Here is a tiny trained network, its code and every weight. The questions are about switching its units off for an input and a class, where a switched-off unit gives its printed mean instead of its output.

import numpy as np


def w(rows, s, z=0):
    codes = np.array(rows[::2]) - 128.0
    scale = np.full(codes.shape[1], s)
    scale[-1] = z or s
    return codes * scale


def norm(h):
    return h / np.sqrt((h * h).mean(-1, keepdims=True) + 1e-5)


def f(y):
    return np.maximum(y, 0)


def log_softmax(a):
    a = a - a.max(-1, keepdims=True)
    return a - np.log(np.exp(a).sum(-1, keepdims=True))


def net(x, mask):
    res = np.array(x, float).reshape(1, 3) / 4 @ E
    u = 0
    for l in range(2):
        y = f(norm(res) @ A[l][:, :-1].T + A[l][:, -1])
        res = res + np.where(mask[u : u + 10], y, B[l][:, -1]) @ B[l][:, :-1]
        u += 10
    return log_softmax(norm(res)[-1] @ U[:, :-1].T + U[:, -1])


A, B = {}, {}
E = w([
[253,160,45,78,103,170,201,119,74,148,135,116],'x0',
[97,132,57,160,80,132,74,75,28,125,100,126],'x1',
[178,189,167,90,28,87,33,189,212,140,117,121],'x2',
],0.008)
A[0] = w([
[192,127,153,117,131,129,134,148,207,124,132,124,87],'L0N1',
[166,136,117,124,89,138,88,124,138,116,136,128,123],'L0N2',
[111,111,104,129,175,141,201,114,70,128,136,126,87],'L0N3',
[81,120,133,136,129,132,107,129,131,134,134,131,127],'L0N4',
[108,110,123,146,145,128,139,111,84,121,127,135,171],'L0N5',
[98,114,125,127,180,141,186,124,124,123,134,127,154],'L0N6',
[63,126,149,130,123,125,75,134,163,130,129,130,81],'L0N7',
[64,112,144,136,162,127,131,123,158,124,133,139,66],'L0N8',
[128,121,139,124,157,133,167,137,155,133,131,126,4],'L0N9',
[2,98,131,152,199,132,162,108,84,119,126,129,22],'L0N10',
],0.022,0.0033)
B[0] = w([
[140,183,171,141,149,79,236,107,143,158,153,172,205],'L0N1',
[142,126,123,102,82,118,98,161,133,199,57,90,184],'L0N2',
[176,106,192,240,193,135,153,89,66,55,188,118,229],'L0N3',
[155,81,133,111,81,26,87,124,138,92,169,80,167],'L0N4',
[196,162,197,102,111,146,123,187,122,144,42,108,186],'L0N5',
[152,59,85,128,87,16,72,86,122,242,34,189,202],'L0N6',
[34,134,58,144,105,116,75,75,213,24,52,127,202],'L0N7',
[208,182,203,137,120,255,111,227,122,149,200,20,190],'L0N8',
[8,168,182,64,176,157,66,176,25,42,115,178,159],'L0N9',
[33,105,89,94,174,111,180,108,85,241,228,177,255],'L0N10',
],0.016,0.022)
A[1] = w([
[61,93,94,98,139,141,98,137,142,172,196,105,57],'L1N1',
[149,149,141,156,143,169,145,149,91,199,172,110,190],'L1N2',
[198,133,52,57,145,188,242,139,151,138,165,117,3],'L1N3',
[250,110,151,170,114,157,125,120,124,37,111,97,69],'L1N4',
[133,93,89,114,96,159,58,152,138,152,129,69,82],'L1N5',
[168,156,177,116,113,76,149,150,175,176,117,161,93],'L1N6',
[114,180,158,79,110,180,138,175,76,142,74,131,80],'L1N7',
[151,127,133,189,107,111,83,115,164,122,82,127,94],'L1N8',
[211,80,152,136,124,144,77,161,67,130,105,100,130],'L1N9',
[133,125,142,108,162,141,96,127,31,92,41,239,71],'L1N10',
],0.022,0.0041)
B[1] = w([
[165,125,52,167,116,230,133,97,192,8,113,133,205],'L1N1',
[167,160,160,108,94,44,146,114,130,76,32,146,252],'L1N2',
[49,186,148,119,137,104,150,143,188,197,60,126,151],'L1N3',
[23,168,184,138,133,76,24,168,185,133,92,37,173],'L1N4',
[121,137,169,136,184,187,168,143,124,105,232,203,182],'L1N5',
[115,51,27,138,146,190,84,114,94,190,114,101,224],'L1N6',
[165,130,129,119,150,146,163,162,170,172,135,100,174],'L1N7',
[185,128,151,109,108,70,139,121,67,138,83,88,183],'L1N8',
[128,150,126,35,66,183,79,185,156,71,187,160,204],'L1N9',
[124,97,40,137,59,97,151,43,155,47,109,113,195],'L1N10',
],0.017,0.019)
U = w([
[77,125,68,149,144,212,124,112,179,71,178,128,159],'0',
[129,150,155,114,67,74,62,135,143,76,67,63,176],'1',
[134,85,118,169,146,70,172,47,50,112,141,188,175],'2',
[132,137,81,98,129,124,172,136,137,247,56,117,141],'3',
[140,109,166,194,128,171,100,153,88,154,132,127,2],'4',
[101,169,190,143,196,176,157,176,122,139,183,112,66],'5',
[193,115,129,57,88,185,101,192,102,160,165,142,125],'6',
[149,88,173,165,166,115,125,131,58,229,191,153,66],'7',
],0.015,0.0071)

Each question gives the input, the list of numbers given to net, and the class t.
The units are the neurons (one row each of A and B). Each row of codes is followed by its name. A weight is (code - 128) times the scale printed after its matrix; where a second scale follows, it is the last column's (A, B and U).
mask holds one flag per neuron, layer by layer. A switched-off neuron (its flag False) gives its mean, the last column of its row in B, instead of its output. The means were averaged over made-up inputs and are rounded, as every weight is.
A unit's drop is (log p(t) with every unit on - log p(t) with that unit switched off) / (log p(t) with every unit on - log p(t) with every unit switched off).
The circuit of an input: a set's keep is (log p(t) with only the set's units on - log p(t) with every unit switched off) / (log p(t) with every unit on - log p(t) with every unit switched off). Starting from the 12 units with the biggest drops (on a tie, the unit counted first), units are removed one at a time, each time the one whose removal leaves the highest keep (on an exact tie, the one counted first), for as long as the keep stays at least 0.8.
circuit, biggest first: the units of the circuit, biggest drop first
top k neurons: the k neurons with the biggest drops, biggest first
k most important neurons of layer l: the k neurons of layer l with the biggest drops, biggest first
drop when u is switched off: that unit's drop, to one decimal
input [-1,0,-3], class 7: circuit, biggest first	(L0N10)
input [7,7,7], class 6: top 2 neurons	(L0N10 L0N3)
input [2,3,-2], class 1: circuit, biggest first	(L0N5 L1N4 L0N3)
input [6,4,8], class 6: 2 most important neurons of layer 1	(L1N9 L1N5)
input [-1,5,0], class 0: top 2 neurons	(L0N3 L0N1)
input [1,2,2], class 6: top 3 neurons	(L0N10 L0N1 L0N3)
input [2,-8,0], class 2: top 2 neurons	(L0N9 L0N8)
input [-2,6,1], class 0: top 3 neurons	(L0N3 L0N6 L0N1)
input [-2,-2,4], class 3: top 2 neurons	(L0N1 L0N3)
input [6,6,1], class 1: top 2 neurons	(L1N4 L0N10)
input [-8,7,4], class 0: 2 most important neurons of layer 1	(L1N5 L1N2)
input [3,8,3], class 6: top 2 neurons	(L0N3 L0N10)
input [5,-1,-2], class 1: top 2 neurons	(L0N10 L1N4)
input [5,7,8], class 6: top 2 neurons	(L0N10 L0N3)
input [-4,1,2], class 0: 2 most important neurons of layer 0	(L0N3 L0N5)
input [0,-6,0], class 3: top 2 neurons	(L0N3 L0N1)
input [2,6,7], class 6: top 3 neurons	(L0N10 L0N1 L0N3)
input [0,8,8], class 6: 4 most important neurons of layer 0	(L0N10 L0N3 L0N1 L0N2)
input [-2,0,-4], class 7: most important neuron of layer 1	(L1N10)
input [-4,-7,7], class 3: 2 most important neurons of layer 1	(L1N6 L1N1)
input [-1,-3,5], class 3: 2 most important neurons of layer 0	(L0N1 L0N3)
input [5,3,2], class 6: top neuron	(L0N1)
input [7,-5,-4], class 1: 2 most important neurons of layer 0	(L0N10 L0N3)
input [-1,-8,7], class 3: drop when L0N3 is switched off	0.3
input [6,6,-3], class 1: drop when L0N4 is switched off	0.0
